Here is a tiny trained network, its code and every weight. The questions are about switching its units off for an input and a target symbol, where a switched-off unit gives its printed mean instead of its output.

import numpy as np


def w(rows, s, z=0):
    codes = np.array(rows[::2]) - 128.0
    scale = np.full(codes.shape[1], s)
    scale[-1] = z or s
    return codes * scale


def softmax(a):
    e = np.exp(a - a.max(-1, keepdims=True))
    return e / e.sum(-1, keepdims=True)


def log_softmax(a):
    a = a - a.max(-1, keepdims=True)
    return a - np.log(np.exp(a).sum(-1, keepdims=True))


def net(x, mask):
    ids = ['γδεθλμπσφψω'.index(c) for c in x.split()]
    T = len(ids)
    res = E[ids] + P[:T]
    u = 0
    for l in range(3):
        r = res
        for j in range(2):
            rows = slice(4 * j, 4 * j + 4)
            q, k, v = (r @ M[l][rows].T for M in (Q, K, V))
            z = softmax(np.where(np.tri(T) > 0, q @ k.T / 4**0.5, -1e9)) @ v
            o = O[l][rows]
            res = res + np.where(mask[u + j], z, o[:, -1]) @ o[:, :-1]
        u += 2
    return log_softmax(res[-1] @ U[:, :-1].T + U[:, -1])


Q, K, V, O = {}, {}, {}, {}
E = w([
[160,98,100],'γ',
[8,95,241],'δ',
[105,58,130],'ε',
[101,51,135],'θ',
[126,74,108],'λ',
[128,11,176],'μ',
[139,179,200],'π',
[29,112,251],'σ',
[179,9,63],'φ',
[244,177,192],'ψ',
[45,96,29],'ω',
],0.012)
P = w([
[143,232,150],'0',
[172,181,143],'1',
[176,165,129],'2',
[168,142,113],'3',
[147,119,127],'4',
[127,105,129],'5',
[119,93,116],'6',
[95,77,118],'7',
[89,55,114],'8',
[70,42,113],'9',
[52,26,112],'10',
[40,18,127],'11',
[3,18,133],'12',
],0.0042)
Q[0] = w([
[132,111,99],'L0H1',
[134,142,133],'L0H1',
[94,4,99],'L0H1',
[126,193,183],'L0H1',
[174,210,128],'L0H2',
[171,151,157],'L0H2',
[29,27,79],'L0H2',
[211,164,188],'L0H2',
],0.011)
K[0] = w([
[128,113,98],'L0H1',
[141,130,143],'L0H1',
[27,103,70],'L0H1',
[160,163,191],'L0H1',
[227,101,142],'L0H2',
[166,146,136],'L0H2',
[3,110,103],'L0H2',
[190,179,141],'L0H2',
],0.013)
V[0] = w([
[70,3,27],'L0H1',
[142,21,128],'L0H1',
[96,126,98],'L0H1',
[116,137,122],'L0H1',
[205,141,119],'L0H2',
[218,142,97],'L0H2',
[11,93,145],'L0H2',
[236,187,176],'L0H2',
],0.0037)
O[0] = w([
[57,2,78,253],'L0H1',
[95,63,153,194],'L0H1',
[128,114,107,148],'L0H1',
[130,123,114,128],'L0H1',
[181,122,196,67],'L0H2',
[178,101,186,53],'L0H2',
[53,132,42,229],'L0H2',
[215,194,238,33],'L0H2',
],0.0046,0.0029)
Q[1] = w([
[61,112,168],'L1H1',
[113,129,113],'L1H1',
[162,143,141],'L1H1',
[132,121,159],'L1H1',
[181,250,156],'L1H2',
[38,164,168],'L1H2',
[117,92,113],'L1H2',
[141,177,135],'L1H2',
],0.015)
K[1] = w([
[87,121,193],'L1H1',
[115,103,120],'L1H1',
[158,130,126],'L1H1',
[137,162,157],'L1H1',
[215,254,160],'L1H2',
[103,166,240],'L1H2',
[105,85,117],'L1H2',
[160,172,153],'L1H2',
],0.014)
V[1] = w([
[140,92,142],'L1H1',
[177,170,146],'L1H1',
[141,167,78],'L1H1',
[88,109,159],'L1H1',
[128,53,72],'L1H2',
[191,190,19],'L1H2',
[130,133,153],'L1H2',
[97,250,181],'L1H2',
],0.011)
O[1] = w([
[123,165,130,146],'L1H1',
[85,112,81,69],'L1H1',
[89,96,157,90],'L1H1',
[185,131,113,169],'L1H1',
[161,131,74,229],'L1H2',
[93,3,129,63],'L1H2',
[133,143,143,111],'L1H2',
[40,100,185,1],'L1H2',
],0.011)
Q[2] = w([
[254,97,114],'L2H1',
[194,207,139],'L2H1',
[165,166,155],'L2H1',
[213,102,154],'L2H1',
[105,104,143],'L2H2',
[55,150,60],'L2H2',
[31,185,124],'L2H2',
[117,162,131],'L2H2',
],0.0085)
K[2] = w([
[88,208,2],'L2H1',
[210,191,49],'L2H1',
[166,166,113],'L2H1',
[77,250,27],'L2H1',
[71,220,108],'L2H2',
[51,82,48],'L2H2',
[30,178,42],'L2H2',
[137,114,123],'L2H2',
],0.0069)
V[2] = w([
[23,214,13],'L2H1',
[143,38,86],'L2H1',
[178,158,206],'L2H1',
[150,126,140],'L2H1',
[67,204,2],'L2H2',
[114,125,124],'L2H2',
[212,82,213],'L2H2',
[76,135,94],'L2H2',
],0.009)
O[2] = w([
[7,153,123,184],'L2H1',
[148,89,170,254],'L2H1',
[181,156,112,56],'L2H1',
[151,136,136,150],'L2H1',
[172,45,213,200],'L2H2',
[141,125,129,106],'L2H2',
[56,180,94,162],'L2H2',
[167,116,131,76],'L2H2',
],0.012,0.0084)
U = w([
[102,201,239,205],'γ',
[113,145,222,171],'δ',
[126,119,180,112],'ε',
[133,123,140,119],'θ',
[119,104,134,117],'λ',
[192,189,104,94],'μ',
[126,135,100,87],'π',
[145,143,102,89],'σ',
[223,55,107,1],'φ',
[119,157,44,82],'ψ',
[19,3,93,187],'ω',
],0.0057,0.0061)

Each question gives the input, a string of symbols that net reads in full, and the target symbol t.
The units are the heads (4 rows each of Q, K, V and O). Each row of codes is followed by its name. A weight is (code - 128) times the scale printed after its matrix; where a second scale follows, it is the last column's (O and U).
mask holds one flag per head, layer by layer. A switched-off head (its flag False) gives its mean, the last column of its rows in O, instead of its output. The means were averaged over made-up inputs and are rounded, as every weight is.
A unit's drop is (log p(t) with every unit on - log p(t) with that unit switched off) / (log p(t) with every unit on - log p(t) with every unit switched off).
The circuit of an input: a set's keep is (log p(t) with only the set's units on - log p(t) with every unit switched off) / (log p(t) with every unit on - log p(t) with every unit switched off). Starting from all 6 units, units are removed one at a time, each time the one whose removal leaves the highest keep (on an exact tie, the one counted first), for as long as the keep stays at least 0.8.
circuit, biggest first: the units of the circuit, biggest drop first
unit that matters most: the unit with the biggest drop
which heads matter: for each layer, one digit per head in row order, 1 if its drop is at least 0.15 and else 0, layers parted by /
input σ ψ ψ λ π δ μ θ ψ γ, target ψ: circuit, biggest first	L2H2, L0H2
input σ δ ε λ δ π φ δ θ, target φ: circuit, biggest first	L1H2, L0H1, L2H1
input ε λ γ μ γ μ ε μ θ μ, target μ: which heads matter	00 / 01 / 10
input θ ε φ φ λ λ φ γ, target φ: which heads matter	00 / 01 / 10
input θ ω μ λ, target ω: circuit, biggest first	L2H1
input ψ π θ μ μ ψ ψ φ, target ψ: circuit, biggest first	L2H2, L0H2
input ψ θ δ θ μ σ ε σ φ ψ, target δ: which heads matter	11 / 11 / 00
input γ ψ ω π ε, target ω: which heads matter	00 / 11 / 10
input μ π μ φ μ φ ψ, target γ: which heads matter	01 / 01 / 00
input γ μ γ σ γ μ σ γ π ε ψ θ, target ψ: which heads matter	01 / 01 / 11
input μ ψ ψ μ ω γ, target ω: circuit, biggest first	L2H1, L1H2
input μ π μ ε μ φ π μ γ θ μ ω φ, target ω: which heads matter	01 / 00 / 10
input σ φ δ σ ψ μ μ ψ φ θ ω μ γ, target ω: circuit, biggest first	L2H1, L0H2
input φ γ ε, target φ: circuit, biggest first	L2H1, L1H2
input ε μ λ μ ε ε ω, target ω: circuit, biggest first	L1H2, L2H1, L0H2
input ψ σ θ δ ε φ μ, target φ: circuit, biggest first	L1H2, L2H1
input ψ π φ θ λ σ ψ θ θ ω φ φ λ, target φ: which heads matter	10 / 11 / 01
input μ σ ψ π ω ω δ θ μ π μ φ γ, target φ: unit that matters most	L1H1
input γ θ φ φ φ π γ π λ λ ψ, target γ: which heads matter	11 / 01 / 00
input φ δ φ σ μ σ π, target γ: which heads matter	00 / 01 / 00
input μ ω ψ σ γ θ μ ω θ δ ω φ, target ω: which heads matter	01 / 10 / 10
input ψ γ μ θ π φ ψ σ, target γ: which heads matter	00 / 01 / 00
input μ μ μ ψ ε μ ε σ μ μ ε, target μ: which heads matter	00 / 11 / 00
input δ ω μ ω γ ω θ ε ψ φ, target ψ: circuit, biggest first	L2H2, L1H2, L0H2
input σ ψ μ μ μ γ θ δ μ, target μ: circuit, biggest first	L1H2, L2H1
input φ π μ θ θ γ μ μ ω π ω λ, target ω: circuit, biggest first	L2H1, L0H2
input π λ σ μ ψ γ ψ μ ε, target ψ: circuit, biggest first	L1H2, L2H2, L0H2
